Below is a small trained network, with its code and all its weights. Each question gives an input and a target symbol and asks what happens when units are switched off, that is, made to give their printed mean instead of their output.

import numpy as np


def w(rows, s, z=0):
    codes = np.array(rows[::2]) - 128.0
    scale = np.full(codes.shape[1], s)
    scale[-1] = z or s
    return codes * scale


def f(y):
    return np.maximum(y, 0)


def softmax(a):
    e = np.exp(a - a.max(-1, keepdims=True))
    return e / e.sum(-1, keepdims=True)


def log_softmax(a):
    a = a - a.max(-1, keepdims=True)
    return a - np.log(np.exp(a).sum(-1, keepdims=True))


def net(x, mask):
    ids = ['βγζηθλξπτφψω'.index(c) for c in x.split()]
    T = len(ids)
    res = E[ids] + P[:T]
    r = res
    for j in range(2):
        rows = slice(4 * j, 4 * j + 4)
        q, k, v = (r @ M[0][rows].T for M in (Q, K, V))
        z = softmax(np.where(np.tri(T) > 0, q @ k.T / 4**0.5, -1e9)) @ v
        o = O[0][rows]
        res = res + np.where(mask[j], z, o[:, -1]) @ o[:, :-1]
    y = f(res @ A[0][:, :-1].T + A[0][:, -1])
    res = res + np.where(mask[2:6], y, B[0][:, -1]) @ B[0][:, :-1]
    return log_softmax(res[-1] @ U[:, :-1].T + U[:, -1])


Q, K, V, O, A, B = {}, {}, {}, {}, {}, {}
E = w([
[43,181,77,150,95],'β',
[180,172,122,69,77],'γ',
[154,126,158,100,158],'ζ',
[112,161,71,182,158],'η',
[159,67,143,165,165],'θ',
[43,94,129,209,186],'λ',
[102,166,96,143,139],'ξ',
[38,108,129,181,100],'π',
[201,178,74,67,8],'τ',
[159,80,179,111,143],'φ',
[93,89,102,140,39],'ψ',
[178,90,65,192,108],'ω',
],0.016)
P = w([
[136,103,84,63,179],'0',
[76,116,148,128,115],'1',
[126,150,149,131,162],'2',
[97,117,198,153,113],'3',
[147,163,179,157,161],'4',
[114,128,222,171,106],'5',
[154,187,189,183,164],'6',
[127,143,255,197,95],'7',
[115,119,157,121,135],'8',
],0.014)
Q[0] = w([
[208,102,119,134,124],'h0',
[252,125,108,90,169],'h0',
[63,155,82,142,111],'h0',
[75,143,91,114,164],'h0',
[196,117,142,133,129],'h1',
[100,110,138,147,160],'h1',
[142,128,133,141,142],'h1',
[120,123,106,127,130],'h1',
],0.03)
K[0] = w([
[127,182,221,173,104],'h0',
[131,140,252,210,1],'h0',
[106,71,99,31,177],'h0',
[91,64,104,108,89],'h0',
[163,141,165,184,91],'h1',
[94,155,153,113,157],'h1',
[125,144,141,139,144],'h1',
[108,132,108,118,125],'h1',
],0.024)
V[0] = w([
[51,104,140,78,65],'h0',
[66,105,189,95,237],'h0',
[94,111,54,230,117],'h0',
[112,249,105,111,161],'h0',
[120,204,159,98,138],'h1',
[113,93,196,128,175],'h1',
[216,179,135,150,159],'h1',
[130,184,77,158,210],'h1',
],0.018)
O[0] = w([
[170,170,92,201,118,249],'h0',
[138,109,70,105,249,7],'h0',
[189,50,223,123,150,252],'h0',
[132,31,70,143,78,221],'h0',
[177,64,88,112,116,89],'h1',
[105,151,92,193,124,31],'h1',
[68,110,81,67,89,43],'h1',
[87,42,163,149,91,159],'h1',
],0.015,0.0037)
A[0] = w([
[33,77,119,124,204,196],'n0',
[167,50,124,176,89,101],'n1',
[37,122,177,122,196,4],'n2',
[158,125,4,68,95,66],'n3',
],0.012,0.0037)
B[0] = w([
[87,80,141,4,206,187],'n0',
[113,201,70,135,91,254],'n1',
[218,137,75,166,51,190],'n2',
[146,91,220,171,188,189],'n3',
],0.011,0.024)
U = w([
[165,115,40,196,88,193],'β',
[4,116,170,234,137,163],'γ',
[28,139,164,172,159,171],'ζ',
[82,88,133,122,70,37],'η',
[160,215,117,63,97,106],'θ',
[176,79,116,167,126,4],'λ',
[42,113,132,150,106,169],'ξ',
[151,121,146,246,172,75],'π',
[17,234,159,102,68,128],'τ',
[48,250,105,142,156,93],'φ',
[93,236,186,171,146,96],'ψ',
[184,127,197,126,70,124],'ω',
],0.0042,0.0037)

Each question gives the input, a string of symbols that net reads in full, and the target symbol t.
The units are the heads (4 rows each of Q, K, V and O) and the neurons (one row each of A and B). Each row of codes is followed by its name. A weight is (code - 128) times the scale printed after its matrix; where a second scale follows, it is the last column's (O, A, B and U).
mask holds one flag per unit, heads first, then neurons. A switched-off unit (its flag False) gives its mean, the last column of its rows in O or B, instead of its output. The means were averaged over made-up inputs and are rounded, as every weight is.
A unit's drop is (log p(t) with every unit on - log p(t) with that unit switched off) / (log p(t) with every unit on - log p(t) with every unit switched off).
The circuit of an input: a set's keep is (log p(t) with only the set's units on - log p(t) with every unit switched off) / (log p(t) with every unit on - log p(t) with every unit switched off). Starting from all 6 units, units are removed one at a time, each time the one whose removal leaves the highest keep (on an exact tie, the one counted first), for as long as the keep stays at least 0.8.
circuit, biggest first: the units of the circuit, biggest drop first
k most important neurons: the k neurons with the biggest drops, biggest first
heads that matter: for each layer, one digit per head in row order, 1 if its drop is at least 0.15 and else 0, layers parted by /
input θ ψ β ξ β β ζ, target β: circuit, biggest first => [h0, h1, n1]
input β π λ φ, target λ: circuit, biggest first => [h0, n2]
input β τ β β ζ β β λ, target β: circuit, biggest first => [h0, n1]
input β θ β ζ, target β: circuit, biggest first => [h0, n1]
input π θ λ β π λ, target π: circuit, biggest first => [h0]
input τ θ τ ω π ψ, target τ: heads that matter => 10
input ψ ω θ φ β β ω β, target ψ: heads that matter => 11
input θ γ θ β φ β β τ π, target θ: heads that matter => 10
input ξ θ θ ω, target θ: 2 most important neurons => [n2, n0]
input θ β ζ ζ λ β β, target θ: 3 most important neurons => [n2, n0, n3]
input ζ τ β β ζ β β, target ζ: 2 most important neurons => [n0, n3]
input π θ β ζ β ξ ω β, target π: circuit, biggest first => [h0, h1]
input ψ ω τ ζ τ ζ, target τ: heads that matter => 10
input λ ξ β β θ ω τ β β, target λ: circuit, biggest first => [h0, n2, n1]
input τ β ξ β φ π β τ λ, target τ: circuit, biggest first => [h0]
input τ ζ τ, target ω: circuit, biggest first => [n3, h1]
input ω η β β τ, target ω: circuit, biggest first => [h1, n3]
input ω β π θ ω ω ζ ξ ξ, target ω: circuit, biggest first => [h0, n1]
input ω β ζ β, target ω: 2 most important neurons => [n2, n1]
input β θ τ β τ φ τ θ π, target β: heads that matter => 10
input ω τ τ λ ω β, target ω: heads that matter => 10
input β β φ ψ ω τ π ψ ω, target ψ: circuit, biggest first => [h0]
input β ζ ζ θ, target ζ: heads that matter => 11
input γ ψ φ π ξ η, target γ: 3 most important neurons => [n3, n2, n1]
